Here is a tiny trained network, its code and every weight. The questions are about switching its units off for an input and a target symbol, where a switched-off unit gives its printed mean instead of its output.

import numpy as np


def w(rows, s, z=0):
    codes = np.array(rows[::2]) - 128.0
    scale = np.full(codes.shape[1], s)
    scale[-1] = z or s
    return codes * scale


def softmax(a):
    e = np.exp(a - a.max(-1, keepdims=True))
    return e / e.sum(-1, keepdims=True)


def log_softmax(a):
    a = a - a.max(-1, keepdims=True)
    return a - np.log(np.exp(a).sum(-1, keepdims=True))


def net(x, mask):
    ids = ['αβγδεζηθλμπτφψω'.index(c) for c in x.split()]
    T = len(ids)
    res = E[ids] + P[:T]
    u = 0
    for l in range(3):
        r = res
        for j in range(2):
            rows = slice(3 * j, 3 * j + 3)
            q, k, v = (r @ M[l][rows].T for M in (Q, K, V))
            z = softmax(np.where(np.tri(T) > 0, q @ k.T / 3**0.5, -1e9)) @ v
            o = O[l][rows]
            res = res + np.where(mask[u + j], z, o[:, -1]) @ o[:, :-1]
        u += 2
    return log_softmax(res[-1] @ U[:, :-1].T + U[:, -1])


Q, K, V, O = {}, {}, {}, {}
E = w([
[179,99,92,108,93,114,201,164],'α',
[216,137,129,52,129,144,56,102],'β',
[181,89,95,174,22,84,114,160],'γ',
[93,137,113,70,56,200,164,125],'δ',
[141,148,144,197,160,59,193,133],'ε',
[190,123,43,49,162,128,125,74],'ζ',
[136,183,190,62,93,73,118,120],'η',
[77,164,69,70,182,119,142,251],'θ',
[129,182,189,149,129,203,71,45],'λ',
[127,115,41,161,180,193,102,163],'μ',
[153,175,168,148,218,152,163,80],'π',
[48,139,65,160,126,147,114,60],'τ',
[60,82,140,118,188,80,58,183],'φ',
[227,112,155,90,153,206,91,164],'ψ',
[127,114,208,160,87,129,133,210],'ω',
],0.019)
P = w([
[96,94,158,121,129,123,178,163],'0',
[171,232,138,169,119,131,148,164],'1',
[112,73,171,105,164,113,154,102],'2',
[155,248,107,191,109,123,117,133],'3',
[123,50,178,83,163,107,154,69],'4',
[148,255,88,208,112,106,106,125],'5',
[124,27,188,77,167,95,137,52],'6',
],0.0097)
Q[0] = w([
[145,101,177,91,139,207,155,183],'0.h0',
[249,246,117,166,1,110,137,56],'0.h0',
[69,102,139,116,107,162,49,45],'0.h0',
[105,170,96,201,111,140,213,141],'0.h1',
[132,71,151,138,91,103,207,152],'0.h1',
[128,98,124,49,149,178,84,209],'0.h1',
],0.0095)
K[0] = w([
[168,77,184,102,121,148,127,125],'0.h0',
[226,254,63,169,55,135,179,45],'0.h0',
[100,174,131,163,104,163,60,201],'0.h0',
[105,181,90,179,129,122,153,149],'0.h1',
[151,149,176,156,102,59,112,205],'0.h1',
[87,10,184,122,172,171,154,148],'0.h1',
],0.0095)
V[0] = w([
[79,66,230,161,105,137,95,72],'0.h0',
[61,215,72,157,112,151,82,253],'0.h0',
[138,41,117,190,126,113,67,171],'0.h0',
[109,77,129,77,207,134,95,114],'0.h1',
[114,148,183,170,186,113,227,162],'0.h1',
[220,146,117,115,128,240,161,122],'0.h1',
],0.0058)
O[0] = w([
[116,101,161,108,254,182,203,161,135],'0.h0',
[69,159,177,124,57,184,70,175,193],'0.h0',
[99,38,134,180,156,170,108,136,132],'0.h0',
[158,147,92,87,160,43,85,200,30],'0.h1',
[98,125,119,158,36,92,204,151,254],'0.h1',
[123,115,137,224,188,95,101,139,147],'0.h1',
],0.0066,0.004)
Q[1] = w([
[142,105,131,66,3,162,96,175],'1.h0',
[159,203,135,195,82,169,126,212],'1.h0',
[192,139,136,74,136,119,161,189],'1.h0',
[51,46,150,127,186,146,13,76],'1.h1',
[147,180,89,159,84,188,240,136],'1.h1',
[148,179,223,191,62,124,119,92],'1.h1',
],0.0066)
K[1] = w([
[156,198,154,151,76,136,107,173],'1.h0',
[118,129,113,104,11,238,169,149],'1.h0',
[254,138,107,86,112,156,186,202],'1.h0',
[94,60,132,134,156,129,21,75],'1.h1',
[164,123,79,127,63,130,251,166],'1.h1',
[65,120,196,141,53,106,162,141],'1.h1',
],0.0079)
V[1] = w([
[124,118,133,162,154,58,140,141],'1.h0',
[3,55,77,79,73,124,136,122],'1.h0',
[145,131,77,187,154,94,81,227],'1.h0',
[196,66,119,133,116,228,139,182],'1.h1',
[22,96,84,212,52,133,97,154],'1.h1',
[110,131,129,77,105,92,205,243],'1.h1',
],0.0056)
O[1] = w([
[168,161,146,131,170,165,124,21,104],'1.h0',
[86,159,64,152,172,51,134,116,157],'1.h0',
[133,67,118,151,70,130,107,3,105],'1.h0',
[204,128,54,108,87,147,101,76,190],'1.h1',
[82,78,170,118,155,44,142,103,238],'1.h1',
[158,107,111,45,222,161,125,103,255],'1.h1',
],0.0058,0.0057)
Q[2] = w([
[40,229,173,211,157,91,29,115],'2.h0',
[75,117,222,109,187,57,157,143],'2.h0',
[232,220,159,157,189,118,39,103],'2.h0',
[110,99,68,148,220,173,109,120],'2.h1',
[188,93,141,61,111,94,210,95],'2.h1',
[118,117,81,255,145,156,159,158],'2.h1',
],0.0062)
K[2] = w([
[33,243,46,154,174,153,13,106],'2.h0',
[72,123,153,44,186,156,88,88],'2.h0',
[214,254,131,147,159,141,44,114],'2.h0',
[102,172,47,123,88,123,155,166],'2.h1',
[204,113,152,119,24,138,145,156],'2.h1',
[10,155,36,66,165,182,121,75],'2.h1',
],0.007)
V[2] = w([
[127,112,147,91,179,184,78,33],'2.h0',
[86,235,243,162,26,70,115,159],'2.h0',
[111,254,18,127,161,136,93,104],'2.h0',
[72,183,143,137,26,172,141,87],'2.h1',
[109,144,23,28,133,232,155,30],'2.h1',
[61,138,107,145,184,146,147,185],'2.h1',
],0.0054)
O[2] = w([
[60,151,95,97,176,149,177,169,91],'2.h0',
[86,78,231,109,103,49,33,15,138],'2.h0',
[193,134,142,93,119,210,237,86,2],'2.h0',
[119,173,97,92,3,173,129,88,151],'2.h1',
[48,79,71,74,121,141,41,61,63],'2.h1',
[127,70,116,190,146,166,134,95,163],'2.h1',
],0.0052,0.0057)
U = w([
[186,102,56,131,29,15,98,125,100],'α',
[199,135,103,60,159,85,60,88,250],'β',
[149,38,62,202,98,156,28,80,219],'γ',
[57,254,78,80,67,97,68,217,135],'δ',
[15,159,93,220,103,83,206,79,6],'ε',
[212,86,60,69,97,79,222,111,149],'ζ',
[140,178,188,18,139,55,119,88,66],'η',
[99,170,77,70,194,74,117,176,142],'θ',
[134,172,190,122,200,196,155,67,130],'λ',
[182,148,88,197,120,237,127,175,121],'μ',
[170,114,140,149,191,46,196,7,152],'π',
[68,69,131,38,58,234,186,56,221],'τ',
[101,31,212,142,159,103,107,175,100],'φ',
[203,153,147,75,134,163,33,164,113],'ψ',
[150,208,223,233,64,215,100,153,76],'ω',
],0.0065,0.0024)

Each question gives the input, a string of symbols that net reads in full, and the target symbol t.
The units are the heads (3 rows each of Q, K, V and O). Each row of codes is followed by its name. A weight is (code - 128) times the scale printed after its matrix; where a second scale follows, it is the last column's (O and U).
mask holds one flag per head, layer by layer. A switched-off head (its flag False) gives its mean, the last column of its rows in O, instead of its output. The means were averaged over made-up inputs and are rounded, as every weight is.
A unit's drop is (log p(t) with every unit on - log p(t) with that unit switched off) / (log p(t) with every unit on - log p(t) with every unit switched off).
The circuit of an input: a set's keep is (log p(t) with only the set's units on - log p(t) with every unit switched off) / (log p(t) with every unit on - log p(t) with every unit switched off). Starting from all 6 units, units are removed one at a time, each time the one whose removal leaves the highest keep (on an exact tie, the one counted first), for as long as the keep stays at least 0.8.
units of the circuit, in order: the units of the circuit, biggest drop first
most important unit: the unit with the biggest drop
heads that matter: for each layer, one digit per head in row order, 1 if its drop is at least 0.15 and else 0, layers parted by /
drop when u is switched off: that unit's drop, to one decimal
input ζ ζ φ ω π, target λ: most important unit	0.h1
input π ω δ η, target η: heads that matter	10 / 00 / 10
input δ γ μ τ β, target ψ: heads that matter	01 / 01 / 00
input ω η ε λ, target λ: units of the circuit, in order	(2.h0 0.h1 1.h1)
input ω δ ζ μ ω φ, target φ: units of the circuit, in order	(1.h1 0.h0 2.h1)
input γ ω δ ω, target δ: units of the circuit, in order	(1.h0 2.h1)
input ω μ λ γ φ, target θ: units of the circuit, in order	(2.h0 0.h1)
input δ β ω ζ ω λ, target λ: units of the circuit, in order	(2.h0 0.h1)
input ω δ ψ, target μ: units of the circuit, in order	(2.h0 1.h1 0.h1)
input δ ω φ ζ, target ζ: units of the circuit, in order	(2.h0 0.h0 0.h1)
input ω φ ω δ, target δ: units of the circuit, in order	(0.h0 1.h0)
input ω δ ω ω ω δ λ, target ω: heads that matter	00 / 01 / 00
input ω δ ω δ μ, target γ: heads that matter	00 / 00 / 11
input π ω δ ω, target δ: units of the circuit, in order	(1.h0 0.h0)
input ε ω α λ α η τ, target ε: most important unit	1.h1
input α η ψ γ, target γ: heads that matter	10 / 10 / 00
input α α π ω ε ε φ, target θ: heads that matter	11 / 00 / 10
input μ η β, target ψ: heads that matter	01 / 11 / 00
input γ γ ω α τ, target ε: units of the circuit, in order	(1.h1 1.h0)
input λ ω δ α, target α: units of the circuit, in order	(0.h0)
input δ η ζ δ α η θ, target δ: units of the circuit, in order	(0.h0 1.h1)
input λ α λ τ, target τ: heads that matter	00 / 00 / 11
input ω ω ω ω μ, target γ: drop when 1.h1 is switched off	0.3
input ψ δ λ, target ω: drop when 0.h1 is switched off	0.5
